Below is a small trained network, with its code and all its weights. Each question gives an input and a class and asks what happens when units are switched off, that is, made to give their printed mean instead of their output.

import numpy as np


def w(rows, s, z=0):
    codes = np.array(rows[::2]) - 128.0
    scale = np.full(codes.shape[1], s)
    scale[-1] = z or s
    return codes * scale


def f(y):
    return np.maximum(y, 0)


def log_softmax(a):
    a = a - a.max(-1, keepdims=True)
    return a - np.log(np.exp(a).sum(-1, keepdims=True))


def net(x, mask):
    res = np.array(x, float).reshape(1, 5) / 4 @ E
    y = f(res @ A[0][:, :-1].T + A[0][:, -1])
    res = res + np.where(mask, y, B[0][:, -1]) @ B[0][:, :-1]
    return log_softmax(res[-1] @ U[:, :-1].T + U[:, -1])


A, B = {}, {}
E = w([
[23,151,62,81],'x0',
[129,129,127,127],'x1',
[128,130,127,124],'x2',
[158,37,42,122],'x3',
[135,88,186,2],'x4',
],0.0073)
A[0] = w([
[165,75,186,2,76],'neuron 0',
[102,151,81,202,107],'neuron 1',
[180,136,154,125,106],'neuron 2',
[200,102,188,158,62],'neuron 3',
[161,31,20,95,83],'neuron 4',
[158,153,77,218,127],'neuron 5',
[229,99,181,163,59],'neuron 6',
[128,146,94,231,86],'neuron 7',
[29,152,61,75,71],'neuron 8',
[162,141,129,63,86],'neuron 9',
[146,170,78,182,77],'neuron 10',
[97,147,117,125,227],'neuron 11',
[44,188,122,87,115],'neuron 12',
[2,150,87,66,72],'neuron 13',
[80,203,197,140,140],'neuron 14',
[47,188,19,134,136],'neuron 15',
[71,191,201,176,182],'neuron 16',
[114,4,20,165,135],'neuron 17',
[236,137,159,199,145],'neuron 18',
[155,114,160,92,108],'neuron 19',
[141,132,142,137,255],'neuron 20',
[207,91,155,161,68],'neuron 21',
[126,125,99,229,110],'neuron 22',
[155,22,73,129,89],'neuron 23',
[39,138,62,103,90],'neuron 24',
[148,173,87,200,74],'neuron 25',
[54,180,225,113,178],'neuron 26',
[238,120,172,197,79],'neuron 27',
[237,127,164,139,98],'neuron 28',
[139,73,188,64,82],'neuron 29',
[61,199,215,153,59],'neuron 30',
],0.0075,0.0079)
B[0] = w([
[37,232,111,52,187],'neuron 0',
[99,171,109,64,164],'neuron 1',
[118,101,144,127,145],'neuron 2',
[93,47,213,180,151],'neuron 3',
[189,229,220,178,177],'neuron 4',
[83,183,100,39,179],'neuron 5',
[86,68,207,170,159],'neuron 6',
[45,211,116,58,163],'neuron 7',
[103,99,203,205,162],'neuron 8',
[93,158,126,98,140],'neuron 9',
[91,162,124,96,146],'neuron 10',
[157,11,47,121,224],'neuron 11',
[137,105,174,177,172],'neuron 12',
[102,75,254,202,170],'neuron 13',
[197,164,147,126,188],'neuron 14',
[118,56,153,168,193],'neuron 15',
[188,150,87,120,210],'neuron 16',
[234,212,188,126,206],'neuron 17',
[83,50,120,161,198],'neuron 18',
[97,162,75,108,149],'neuron 19',
[138,40,17,94,254],'neuron 20',
[85,115,214,191,149],'neuron 21',
[77,167,116,53,169],'neuron 22',
[156,241,178,168,167],'neuron 23',
[101,68,218,194,160],'neuron 24',
[54,195,119,65,150],'neuron 25',
[180,127,90,122,218],'neuron 26',
[90,81,185,163,172],'neuron 27',
[80,91,176,143,167],'neuron 28',
[40,199,98,64,161],'neuron 29',
[207,238,226,152,158],'neuron 30',
],0.0063,0.008)
U = w([
[143,92,88,108,255],'0',
[50,71,171,173,46],'1',
[18,190,97,48,62],'2',
[172,98,78,112,200],'3',
[251,205,154,135,34],'4',
],0.011,0.0084)

Each question gives the input, the list of numbers given to net, and the class t.
The units are the neurons (one row each of A and B). Each row of codes is followed by its name. A weight is (code - 128) times the scale printed after its matrix; where a second scale follows, it is the last column's (A, B and U).
mask holds one flag per neuron, in row order. A switched-off neuron (its flag False) gives its mean, the last column of its row in B, instead of its output. The means were averaged over made-up inputs and are rounded, as every weight is.
A unit's drop is (log p(t) with every unit on - log p(t) with that unit switched off) / (log p(t) with every unit on - log p(t) with every unit switched off).
The circuit of an input: a set's keep is (log p(t) with only the set's units on - log p(t) with every unit switched off) / (log p(t) with every unit on - log p(t) with every unit switched off). Starting from the 12 units with the biggest drops (on a tie, the unit counted first), units are removed one at a time, each time the one whose removal leaves the highest keep (on an exact tie, the one counted first), for as long as the keep stays at least 0.8.
circuit, biggest first: the units of the circuit, biggest drop first
most important unit: the unit with the biggest drop
top k neurons: the k neurons with the biggest drops, biggest first
drop of u: that unit's drop, to one decimal
input [7,7,5,-6,4], class 1: circuit, biggest first -> (neuron 13; neuron 8)
input [6,-1,4,5,-3], class 1: most important unit -> neuron 24
input [6,6,-5,6,-7], class 2: circuit, biggest first -> (neuron 7; neuron 5)
input [6,5,-5,-8,4], class 4: top 2 neurons -> (neuron 30; neuron 14)
input [6,-6,-5,4,-8], class 2: top 2 neurons -> (neuron 7; neuron 5)
input [-5,0,-7,8,-7], class 4: top 4 neurons -> (neuron 17; neuron 4; neuron 23; neuron 0)
input [4,-4,-3,-8,-1], class 4: top 2 neurons -> (neuron 30; neuron 14)
input [6,1,-4,-8,-4], class 4: circuit, biggest first -> (neuron 30; neuron 14)
input [-4,-5,-4,-4,-5], class 2: circuit, biggest first -> (neuron 7; neuron 5; neuron 22)
input [7,-5,-1,-3,1], class 1: circuit, biggest first -> (neuron 13; neuron 8)
input [-1,3,-1,6,4], class 4: top 3 neurons -> (neuron 4; neuron 17; neuron 23)
input [-3,5,5,-2,-7], class 2: circuit, biggest first -> (neuron 7; neuron 5; neuron 25)
input [8,-7,-7,0,-7], class 1: circuit, biggest first -> (neuron 15; neuron 24)
input [4,2,1,-6,-2], class 4: most important unit -> neuron 30
input [0,1,-2,8,0], class 4: circuit, biggest first -> (neuron 17; neuron 4)
input [-8,7,3,-8,-3], class 1: top 2 neurons -> (neuron 18; neuron 27)
input [-4,6,-6,0,8], class 2: top 2 neurons -> (neuron 0; neuron 29)
input [8,-5,-4,3,-6], class 1: drop of neuron 8 -> 0.2
input [0,-3,4,2,8], class 2: drop of neuron 0 -> 0.3
input [2,3,0,6,-5], class 4: drop of neuron 18 -> 0.1
